Below are the code and all the weights of a small trained network. Each question names an input and a class and asks about switching units off, where a switched-off unit gives its printed mean instead of its output.

import numpy as np


def w(rows, s, z=0):
    codes = np.array(rows[::2]) - 128.0
    scale = np.full(codes.shape[1], s)
    scale[-1] = z or s
    return codes * scale


def f(y):
    return y / 2 * (1 + np.tanh(0.7978845608 * (y + 0.044715 * y**3)))


def log_softmax(a):
    a = a - a.max(-1, keepdims=True)
    return a - np.log(np.exp(a).sum(-1, keepdims=True))


def net(x, mask):
    res = np.array(x, float).reshape(1, 8) / 4 @ E
    y = f(res @ A[0][:, :-1].T + A[0][:, -1])
    res = res + np.where(mask, y, B[0][:, -1]) @ B[0][:, :-1]
    return log_softmax(res[-1] @ U[:, :-1].T + U[:, -1])


A, B = {}, {}
E = w([
[143,153,114,129,121,109],'x0',
[131,139,140,123,132,130],'x1',
[117,108,122,126,126,133],'x2',
[116,164,38,76,189,252],'x3',
[149,139,127,138,115,132],'x4',
[132,129,142,130,130,139],'x5',
[125,121,109,131,122,121],'x6',
[234,48,120,43,213,61],'x7',
],0.014)
A[0] = w([
[26,217,87,179,113,204,212],'n1',
[146,164,47,96,186,229,124],'n2',
[24,195,137,174,50,144,224],'n3',
[127,193,14,82,220,251,149],'n4',
[142,117,106,99,132,157,39],'n5',
[106,83,199,154,86,25,255],'n6',
],0.011,0.0067)
B[0] = w([
[14,188,84,181,55,191,246],'n1',
[98,78,48,63,198,217,217],'n2',
[45,238,176,207,61,207,233],'n3',
[71,67,40,78,214,255,254],'n4',
[128,70,13,62,219,227,138],'n5',
[171,95,238,187,100,55,202],'n6',
],0.011,0.027)
U = w([
[44,190,213,208,2,132,240],'0',
[224,37,169,69,163,19,230],'1',
[31,186,50,148,73,223,38],'2',
[193,36,62,31,186,167,1],'3',
],0.012,0.0075)

Each question gives the input, the list of numbers given to net, and the class t.
The units are the neurons (one row each of A and B). Each row of codes is followed by its name. A weight is (code - 128) times the scale printed after its matrix; where a second scale follows, it is the last column's (A, B and U).
mask holds one flag per neuron, in row order. A switched-off neuron (its flag False) gives its mean, the last column of its row in B, instead of its output. The means were averaged over made-up inputs and are rounded, as every weight is.
A unit's drop is (log p(t) with every unit on - log p(t) with that unit switched off) / (log p(t) with every unit on - log p(t) with every unit switched off).
The circuit of an input: a set's keep is (log p(t) with only the set's units on - log p(t) with every unit switched off) / (log p(t) with every unit on - log p(t) with every unit switched off). Starting from all 6 units, units are removed one at a time, each time the one whose removal leaves the highest keep (on an exact tie, the one counted first), for as long as the keep stays at least 0.8.
units of the circuit, in order: the units of the circuit, biggest drop first
k most important neurons: the k neurons with the biggest drops, biggest first
drop of u: that unit's drop, to one decimal
input [4,5,2,-1,0,8,-7,6], class 1: units of the circuit, in order => (n1 n4)
input [7,3,-5,4,0,7,4,2], class 3: units of the circuit, in order => (n3 n1)
input [-7,5,5,2,3,0,3,1], class 3: units of the circuit, in order => (n3 n1)
input [1,-1,8,-1,1,-5,-6,1], class 1: units of the circuit, in order => (n3 n1 n4)
input [1,-4,4,0,-4,6,2,6], class 1: most important neuron => (n4)
input [-2,1,-2,-7,7,-8,7,2], class 1: 2 most important neurons => (n3 n1)
input [0,0,4,0,1,7,-1,-2], class 0: 2 most important neurons => (n4 n2)
input [-7,-6,-6,-1,-6,6,4,-8], class 0: drop of n4 => 0.1
input [0,0,5,-6,-5,6,-5,1], class 1: drop of n1 => 0.4
input [-2,3,0,-6,-5,5,-5,5], class 1: drop of n1 => 0.2
